The symbols move the units like this.
from | + ! & $ @
q412 | q813 q738 q640 q908 q907
q615 | q733 q188 q624 q758 q668
q640 | q94 q412 q657 q813 q630
q287 | q193 q306 q847 q396 q908
q436 | q840 q369 q646 q746 q200
q989 | q738 q395 q907 q539 q636
q395 | q539 q898 q989 q630 q378
q924 | q907 q636 q898 q989 q799
q701 | q802 q656 q478 q98 q579
q827 | q831 q72 q590 q163 q71
q776 | q603 q267 q281 q240 q588
q803 | q668 q484 q180 q481 q396
q920 | q471 q203 q493 q200 q163
q656 | q98 q177 q701 q333 q996
q898 | q630 q924 q395 q907 q925
q378 | q395 q925 q636 q898 q746
q34 | q925 q646 q746 q799 q351
q484 | q481 q495 q803 q208 q162
q333 | q53 q478 q98 q12 q177
q28 | q268 q734 q496 q449 q367
q604 | q726 q937 q188 q624 q208
q373 | q653 q733 q215 q168 q624
q649 | q996 q496 q449 q645 q988
q847 | q495 q287 q162 q193 q813
q464 | q369 q493 q200 q351 q58
q738 | q908 q539 q412 q657 q989
q58 | q464 q831 q203 q493 q590
q529 | q590 q71 q417 q827 q842
q495 | q208 q193 q484 q180 q847
q645 | q177 q268 q996 q460 q496
q449 | q579 q649 q268 q996 q734
q692 | q203 q590 q163 q58 q417
q193 | q180 q396 q495 q803 q287
q821 | q842 q875 q267 q281 q109
q636 | q989 q378 q924 q395 q840
q603 | q72 q240 q71 q417 q776
q496 | q645 q28 q649 q268 q140
q478 | q12 q701 q333 q802 q460
q733 | q168 q758 q373 q212 q615
q934 | q875 q982 q109 q588 q802
q367 | q28 q249 q140 q734 q212
q417 | q692 q529 q72 q590 q240
q539 | q657 q630 q738 q640 q395
q177 | q333 q460 q656 q478 q645
q109 | q821 q934 q55 q875 q12
q281 | q71 q776 q842 q603 q875
q907 | q412 q989 q630 q738 q924
q925 | q898 q799 q378 q924 q34
q831 | q493 q163 q58 q920 q827
q758 | q212 q726 q733 q215 q188
q481 | q188 q208 q668 q604 q484
q267 | q240 q821 q776 q842 q55
q94 | q162 q813 q306 q847 q640
q493 | q351 q920 q464 q471 q831
q726 | q215 q624 q758 q373 q604
q268 | q460 q449 q645 q579 q28
q212 | q367 q215 q168 q249 q758
q188 | q758 q604 q615 q726 q481
q471 | q646 q200 q351 q436 q920
q982 | q588 q53 q934 q55 q98
q396 | q803 q162 q193 q484 q306
q734 | q449 q988 q28 q649 q249
q579 | q701 q996 q460 q656 q449
q240 | q417 q842 q603 q529 q267
q460 | q478 q579 q177 q701 q268
q55 | q267 q109 q588 q821 q53
q668 | q615 q481 q937 q188 q803
q72 | q163 q417 q827 q692 q603
q653 | q988 q168 q249 q140 q373
q624 | q373 q615 q726 q733 q937
q351 | q34 q471 q369 q646 q493
q200 | q436 q464 q471 q369 q203
q588 | q776 q55 q875 q267 q982
q140 | q496 q367 q988 q28 q168
q53 | q55 q12 q982 q109 q333
q996 | q656 q645 q579 q177 q649
q802 | q934 q98 q12 q982 q701
q180 | q937 q803 q208 q668 q193
q842 | q529 q281 q240 q71 q821
q12 | q109 q802 q53 q934 q478
q590 | q58 q827 q692 q831 q529
q646 | q799 q436 q34 q840 q471
q813 | q847 q908 q94 q287 q412
q799 | q924 q840 q925 q636 q646
q657 | q306 q640 q908 q94 q539
q908 | q287 q657 q813 q306 q738
q163 | q920 q692 q831 q203 q72
q208 | q604 q180 q481 q937 q495
q875 | q281 q588 q821 q776 q934
q71 | q827 q603 q529 q72 q281
q203 | q200 q58 q920 q464 q692
q215 | q249 q373 q212 q653 q726
q98 | q982 q333 q802 q53 q656
q249 | q734 q653 q367 q988 q215
q937 | q624 q668 q604 q615 q180
q369 | q746 q351 q436 q34 q464
q162 | q484 q847 q396 q495 q94
q840 | q636 q746 q799 q378 q436
q168 | q140 q212 q653 q367 q733
q630 | q640 q907 q539 q412 q898
q988 | q649 q140 q734 q496 q653
q746 | q378 q34 q840 q925 q369
q306 | q396 q94 q287 q162 q657

The rows follow the links: the fewer symbols apart two units are, the more alike their rows tend to be.

Each row, then its unit:
(-29, 40, 9, 53, -27, -48, -103, -98, -15, -64, 8, 65, 67, 14, -49, -59, -210, 297, -14, 24, -55, -131, -2, 110, -56, 156, -24, 226, 14, 21, -27, 10, 28, -57, 215, 138, 133, 48, 271, 89, -23, 131, -72, -5, 20, 105, 20, 210, 83, 24) | q847
(55, -81, 73, 67, 90, -119, 105, 163, 40, 10, 131, 76, -69, -63, -303, 143, 108, -108, 36, -102, 44, -126, -26, 119, 151, -119, -15, 99, 194, 64, -221, 69, 17, 85, -62, -44, 20, 60, -22, -53, -51, -67, -80, -32, -188, -137, -44, -92, -19, 138) | q351
(-106, -143, -78, 56, -208, 170, 94, -43, -23, -25, -249, -32, -32, -58, 182, 27, -13, 64, -77, -38, -193, -130, 48, 106, 1, 150, -3, 49, -124, -66, 149, -39, -79, 54, 27, -27, 100, 25, 193, 125, 8, 161, 58, 57, 93, 21, -132, 139, 131, -121) | q668
(25, 23, 45, -34, 266, 65, -34, 129, -59, 45, 141, -46, -50, 145, -292, 153, -17, -146, -63, 10, 123, 112, 134, 50, 160, -68, -26, -88, 56, -83, -96, 89, 13, -74, 164, -174, 59, -140, -225, -43, -7, -28, 104, -22, -46, 67, 29, -105, -52, 44) | q163
(34, 85, -1, -19, 139, -6, -19, 128, -146, 10, 81, 155, 145, -270, -218, 158, -60, 235, 49, -87, 23, -158, -17, 81, -173, -43, -75, 46, 94, 30, -9, 175, 166, -24, 37, -52, 162, 75, 109, -49, 49, 77, -65, 59, -8, -2, -118, -21, -84, 20) | q395
(-17, -133, 19, -7, -203, 14, 54, -109, 154, 58, -92, -59, -61, -60, 329, -186, 82, -94, 15, -14, -97, -5, -86, -45, 58, 82, 88, 44, -26, 130, 132, -138, -177, 131, -238, 62, -183, 16, 134, -11, -57, 4, -77, -57, -5, -14, -13, -14, 28, 35) | q367
(32, 15, -60, 40, -87, -82, 25, -90, 143, -58, 69, -29, -35, 225, 161, -143, 71, -156, 56, 219, 57, 204, -25, -128, 73, -171, -29, -206, -103, -69, -47, -110, 93, -91, -51, 27, -115, -111, -217, 13, -68, -87, 131, 33, -23, -119, 162, -95, -7, -33) | q53
(35, 137, -23, -142, 29, 19, -76, -56, -51, 66, -37, -47, 79, -74, 269, -106, 21, -33, 70, 14, 41, 196, -71, -239, -204, -16, 76, -154, -87, 25, 171, -31, -17, -19, -173, 40, -183, -23, -134, -80, 97, -88, -9, -20, 138, 89, 42, -136, -129, -43) | q460
(-17, -8, 14, -10, 176, 79, 34, 121, -45, 15, 69, -58, -91, 181, -252, 158, 42, -208, -92, 33, 108, 107, 153, 52, 161, -84, -46, -140, -4, -120, -105, 60, 27, -62, 130, -192, 58, -117, -278, -14, 18, -61, 151, 17, -36, -6, 28, -83, -4, -22) | q590
(-65, 32, 146, 0, 77, 22, -48, 13, -11, -60, 86, 76, -72, -87, -309, 95, -18, 26, -112, 1, 158, -205, 160, 188, 30, 56, -146, 7, 133, 16, -142, 58, 152, 33, -5, -173, 158, 115, -15, -45, 94, -104, -51, 70, -162, -139, 16, 103, 24, 71) | q840
(20, -69, -6, -37, -4, 62, -67, -94, 76, 139, -34, -55, 54, -67, 264, -179, -52, 43, 21, -52, -114, 58, -94, -30, 35, 135, 115, 93, -24, 126, 260, -30, -215, 63, -53, 57, -114, -104, 198, -10, -111, 173, -55, -120, 82, 226, -49, -47, -16, 43) | q215
(53, -7, -101, 39, -116, -86, 93, -36, 84, -12, 13, -12, 4, 72, 248, -86, 146, -156, 101, 126, -6, 190, -116, -178, -1, -226, -5, -213, -102, -46, 46, -69, 80, -40, -156, 54, -147, -95, -181, -13, -63, -57, 117, 41, 32, -107, 52, -168, -55, -58) | q98
(-24, -2, -9, 92, -61, -19, -90, -128, 27, -88, 42, 80, 76, 24, -67, -87, -188, 291, -25, 90, -35, -142, 43, 157, -2, 102, -110, 162, 0, 4, -6, 7, 118, -70, 205, 73, 191, 25, 265, 87, -65, 130, -35, 38, -35, 43, 33, 211, 103, 15) | q306
(6, 120, 57, -62, 174, 39, -95, 84, -148, -12, 85, 122, 110, -239, -264, 131, -90, 207, -12, -75, 111, -158, 54, 96, -180, 13, -85, 36, 94, 23, -14, 157, 174, -28, 57, -90, 183, 97, 66, -68, 99, 4, -72, 58, -19, 14, -58, 33, -65, 42) | q924
(-47, 82, 134, -33, 113, 42, -76, 24, -43, -60, 94, 82, -41, -113, -304, 98, -60, 68, -89, -19, 167, -197, 158, 164, -19, 69, -152, 7, 126, 17, -129, 74, 163, 11, 26, -154, 184, 109, -4, -50, 105, -106, -44, 66, -134, -95, 18, 109, -3, 58) | q799
(25, 94, 25, -34, 180, 9, -57, 110, -148, -1, 73, 133, 126, -254, -243, 143, -75, 225, 10, -95, 76, -147, 8, 93, -178, -5, -84, 57, 109, 19, -11, 164, 162, -26, 45, -75, 165, 83, 85, -71, 84, 37, -66, 58, -15, 30, -88, 9, -87, 31) | q898
(47, 11, -61, -14, 26, -62, 144, 178, -93, -46, -73, -76, -96, 158, -135, 215, 153, -257, 30, -90, -5, 92, -12, -109, 13, -170, 89, -42, -12, -120, -210, 6, -57, 12, 1, 34, -82, 34, -279, 45, 102, -163, 65, 1, 24, -118, -15, -87, -30, -83) | q603
(69, 16, -91, 8, -100, -68, 95, -10, 63, 11, -10, -5, 42, 32, 249, -73, 125, -135, 130, 101, -13, 186, -115, -199, -47, -200, 28, -195, -97, -22, 71, -53, 55, -44, -164, 46, -172, -71, -183, -20, -32, -45, 95, 41, 55, -101, 40, -189, -92, -60) | q333
(-1, -28, -49, -2, 44, 4, 137, 156, -81, -38, -60, -74, -133, 157, -167, 212, 151, -274, -16, -49, 35, 88, 71, -47, 84, -161, 14, -114, -17, -142, -188, 3, -16, -15, 29, -56, -11, 8, -294, 31, 72, -142, 119, 26, -7, -133, -13, -76, 7, -85) | q529
(-27, -110, 34, -14, -218, 19, 52, -128, 160, 36, -103, -63, -77, -46, 337, -193, 99, -114, -15, 7, -75, -6, -69, -36, 54, 93, 59, -2, -35, 109, 125, -150, -147, 142, -259, 52, -174, 26, 104, -29, -39, -29, -85, -38, -16, -57, 3, 11, 32, 28) | q140
(-4, -22, 9, -1, 123, 76, 51, 122, -52, -6, 34, -67, -112, 182, -239, 197, 79, -220, -86, 16, 91, 91, 145, 31, 140, -99, -40, -157, -10, -139, -113, 46, 14, -50, 94, -180, 48, -98, -288, 5, 35, -83, 158, 34, -38, -49, 3, -83, 15, -53) | q827

Each walk starts at a row. The symbols on each line, taken left to right, move it on to the next unit.
Answer with the unit's row; about right is enough.
---
(73, 20, 61, -37, 315, -17, -43, 155, -43, 88, 214, -4, 13, 60, -331, 133, -2, -75, 8, -64, 117, 96, 24, 35, 137, -86, 33, 12, 145, 11, -115, 124, -42, -23, 135, -92, 25, -120, -145, -70, -58, -5, -3, -78, -59, 112, 8, -143, -98, 116)
& + & ! ! + &	(-15, -54, 112, 51, 29, -33, 73, 92, 42, -38, 92, 75, -117, -64, -296, 105, 66, -80, -54, -63, 97, -202, 78, 175, 108, -37, -105, 49, 164, 48, -206, 37, 92, 82, -60, -118, 95, 109, -23, -49, 15, -110, -70, 41, -207, -216, -28, 30, 21, 101)
+ @ + + + !	(39, 31, -29, 39, 96, -27, 18, 144, -127, 3, 62, 155, 150, -279, -200, 170, -39, 224, 72, -84, -15, -164, -52, 69, -169, -82, -72, 64, 84, 26, -3, 156, 175, -25, 27, -29, 161, 78, 120, -35, 15, 105, -54, 77, -5, -19, -143, -39, -82, 14)
---
(-46, 88, 125, -43, 140, 47, -92, 35, -89, -45, 105, 92, -1, -139, -298, 100, -80, 114, -78, -27, 167, -189, 149, 159, -63, 74, -144, -4, 119, 17, -94, 90, 174, -15, 35, -144, 190, 118, 12, -67, 117, -72, -64, 55, -100, -57, 3, 100, -18, 50)
! & $ @ ! $	(-36, 120, 90, -62, 170, 50, -108, 31, -111, -34, 100, 104, 27, -159, -284, 103, -94, 158, -68, -28, 152, -181, 125, 146, -115, 65, -123, 23, 109, 3, -65, 105, 168, -9, 54, -120, 183, 123, 20, -62, 123, -55, -69, 60, -82, -15, -9, 74, -28, 53)
! $ ! & & $	(47, 10, -62, 66, 67, -21, 52, 138, -92, 10, 44, 172, 139, -288, -159, 157, -16, 214, 79, -80, -45, -184, -76, 100, -133, -109, -77, 70, 73, 17, 18, 164, 191, -14, 19, -28, 161, 62, 146, -19, -8, 139, -42, 78, -2, -50, -149, -36, -57, 12)
---
(58, 125, -52, -129, 13, -4, -32, -27, -39, 58, -27, -30, 88, -91, 260, -99, 59, -54, 94, 5, 20, 204, -121, -259, -199, -70, 83, -164, -81, 16, 157, -18, 6, -27, -177, 51, -180, -37, -146, -76, 57, -75, 13, -20, 135, 66, 21, -156, -135, -41)
$ $ @ &	(78, 28, -95, -19, -60, -55, 74, -15, 33, 29, -18, -12, 58, -21, 258, -60, 124, -111, 132, 64, -20, 181, -143, -235, -96, -193, 60, -199, -99, -11, 100, -43, 42, -44, -176, 48, -186, -64, -164, -30, -22, -54, 80, 17, 68, -71, 10, -194, -91, -52)
@ ! + + @ +	(36, -10, -74, 49, -119, -86, 71, -57, 109, -21, 11, -13, -10, 120, 207, -101, 109, -155, 89, 171, 8, 194, -76, -166, 23, -217, 2, -201, -108, -53, -1, -81, 87, -76, -112, 38, -149, -92, -202, -11, -75, -52, 130, 59, 1, -127, 89, -154, -38, -39)
---
(14, -107, -4, -31, -84, 8, -9, -77, 127, 117, -48, -47, 33, -84, 293, -188, 18, 0, 53, -56, -130, 35, -110, -59, 34, 96, 140, 103, -11, 139, 208, -74, -231, 111, -141, 90, -172, -53, 188, -20, -109, 113, -105, -100, 45, 125, -47, -61, -20, 56)
$ ! & @ $ + @	(-7, -127, 6, 2, -165, -10, 42, -92, 145, 82, -93, -61, -26, -71, 316, -183, 68, -70, 24, -36, -112, 2, -118, -41, 68, 82, 102, 70, -21, 141, 152, -100, -213, 132, -214, 73, -182, 0, 165, -21, -77, 50, -88, -86, 3, 29, -38, -38, 9, 44)
& + + @ + + !	(11, 152, -1, -166, 30, 47, -106, -92, -58, 51, -25, -55, 70, -67, 285, -126, 9, -30, 31, 25, 68, 183, -20, -222, -213, 39, 69, -151, -83, 37, 189, -53, -31, -17, -157, 33, -168, -12, -121, -88, 104, -104, -8, -21, 131, 106, 63, -91, -131, -40)
---
(-50, -43, -17, 145, -95, -33, -25, -96, 62, -93, 55, 118, 50, -11, -69, -76, -134, 260, -20, 138, -51, -174, 41, 187, 36, 30, -142, 95, -1, -15, -12, 10, 179, -80, 170, 9, 197, -9, 237, 78, -96, 163, 9, 76, -79, -37, 10, 169, 123, 14)
& + ! @ @ ! $	(-23, -86, -44, 182, -115, -30, 52, -36, 63, -93, 44, 152, 51, -64, -74, -10, -67, 225, 9, 111, -70, -194, -6, 182, 39, -47, -162, 43, -2, -8, -22, 38, 207, -62, 116, -26, 214, 8, 212, 79, -125, 185, 30, 115, -92, -123, -45, 108, 98, 2)
! $ @ @ & $ !	(4, -70, -79, 154, -85, -45, 111, 64, 4, -42, 31, 180, 105, -186, -84, 102, 7, 203, 64, 16, -86, -200, -66, 140, -24, -137, -115, 47, 30, 2, -3, 105, 218, -38, 21, -38, 185, 38, 190, 47, -103, 179, 12, 126, -58, -131, -139, 6, -1, -2)
---
(-14, 7, 32, -23, 228, 78, 0, 112, -56, 34, 98, -53, -56, 161, -270, 145, 19, -173, -76, 21, 122, 106, 155, 53, 156, -84, -35, -129, 27, -111, -91, 68, 19, -68, 147, -194, 63, -128, -240, -26, -3, -50, 118, 0, -31, 28, 21, -91, -24, 21)
! @ @ ! & &	(67, 27, -54, -26, 43, -97, 115, 170, -107, -25, -55, -88, -87, 159, -127, 198, 133, -214, 55, -99, -3, 116, -34, -143, 4, -149, 102, -15, 0, -103, -215, 11, -69, -2, 6, 104, -93, 68, -263, 38, 100, -171, 40, -34, 32, -100, 14, -88, -38, -70)
@ + ! & @ @ $ +	(67, 64, -64, -34, 69, -119, 89, 146, -110, -29, -54, -82, -62, 171, -115, 182, 109, -201, 61, -92, 23, 146, -60, -174, -23, -145, 120, 10, 14, -86, -228, -4, -102, -17, 21, 133, -116, 64, -250, 26, 107, -186, 29, -55, 38, -58, 31, -72, -44, -70)
---
(34, 28, 52, -40, 286, 25, -45, 127, -58, 66, 185, -33, -13, 121, -316, 134, -14, -119, -32, -20, 130, 119, 91, 35, 160, -62, -16, -73, 70, -51, -82, 104, -6, -65, 171, -148, 38, -138, -196, -64, -19, -11, 78, -41, -51, 99, 11, -126, -54, 68)
$ $ + + $ &	(-6, 129, 83, -66, 187, 44, -94, 65, -117, -16, 99, 116, 71, -204, -281, 117, -88, 179, -43, -61, 133, -163, 103, 121, -144, 40, -103, 24, 102, 10, -47, 138, 163, -19, 53, -104, 189, 97, 41, -58, 128, -22, -71, 54, -43, 22, -43, 54, -50, 40)
$ @ $ ! @ @ &	(-41, -24, 136, 33, 41, -20, 34, 68, 38, -59, 96, 65, -106, -74, -294, 116, 46, -51, -77, -20, 122, -203, 112, 184, 97, -9, -122, 20, 146, 27, -192, 32, 112, 69, -45, -139, 126, 116, -14, -45, 34, -118, -62, 55, -197, -204, -3, 47, 20, 90)
---
(53, 31, 53, -41, 306, 7, -48, 138, -60, 88, 195, -24, -11, 85, -338, 126, -11, -100, -10, -34, 126, 103, 71, 40, 147, -66, -2, -24, 98, -29, -105, 119, -9, -54, 151, -122, 35, -128, -170, -69, -48, 8, 41, -68, -57, 114, 14, -132, -82, 95)
$ ! + ! $	(36, -84, 80, 54, 56, -91, 111, 144, 42, -7, 114, 75, -83, -48, -307, 137, 128, -105, 18, -92, 53, -153, 7, 151, 142, -100, -53, 72, 187, 51, -220, 55, 36, 91, -83, -81, 41, 91, -24, -42, -37, -70, -76, 1, -198, -187, -43, -47, -12, 125)
@ ! ! @ @	(-16, -27, -5, 7, 82, 55, 90, 140, -58, -15, -10, -73, -105, 179, -209, 204, 103, -256, -53, 10, 70, 91, 124, 3, 135, -117, -19, -154, -37, -159, -146, 26, 11, -41, 83, -145, 33, -56, -295, 0, 48, -113, 150, 44, -25, -85, 4, -66, 18, -67)
---
(14, -72, 106, 54, 37, -64, 92, 119, 38, -17, 95, 75, -100, -59, -302, 131, 95, -85, -30, -66, 76, -178, 36, 162, 140, -69, -85, 56, 178, 60, -230, 38, 59, 80, -69, -97, 66, 113, -8, -46, -12, -96, -70, 23, -210, -196, -27, 0, 15, 114)
! @ & & @	(95, -4, 54, -17, 292, -47, -29, 168, -44, 106, 211, 13, 24, 28, -324, 133, 10, -80, 29, -95, 92, 66, -7, 37, 129, -100, 30, 47, 170, 38, -121, 121, -44, -14, 83, -76, 22, -94, -102, -74, -71, 8, -34, -107, -83, 94, -15, -158, -93, 127)
@ ! & @ + + +	(72, -73, 56, 60, 130, -100, 92, 171, 18, 37, 146, 65, -28, -61, -305, 153, 99, -87, 59, -130, 41, -91, -71, 92, 150, -129, 7, 99, 215, 78, -197, 94, -18, 76, -29, -27, 18, 36, -13, -56, -65, -46, -92, -63, -167, -98, -55, -124, -63, 138)
---
(80, 155, -16, -76, 113, -159, -76, 16, -53, -37, 67, -75, -17, 260, -73, -15, -7, -102, 67, 17, 92, 209, -35, -214, -40, -63, 107, 20, 13, -61, -187, -47, -63, -71, 80, 187, -137, 2, -246, -9, 75, -190, -1, -96, 38, 29, 168, -19, -47, 4)
& $ ! & @ $ @	(74, 154, -4, -78, 106, -147, -82, -34, -33, -50, 96, -86, -25, 285, -50, -53, -32, -95, 57, 79, 109, 236, -29, -194, 0, -73, 93, -23, -10, -50, -185, -60, -43, -90, 100, 165, -139, -39, -236, -7, 52, -189, 12, -94, 40, 44, 208, -20, -37, -7)
+ ! + $	(-11, -51, -28, 5, 55, 35, 114, 139, -67, -19, -56, -68, -122, 156, -179, 218, 126, -264, -45, -21, 47, 80, 85, -10, 102, -139, -16, -139, -24, -152, -159, 18, 1, -23, 62, -119, 14, -34, -293, 29, 62, -123, 127, 45, -11, -112, -10, -69, 19, -79)
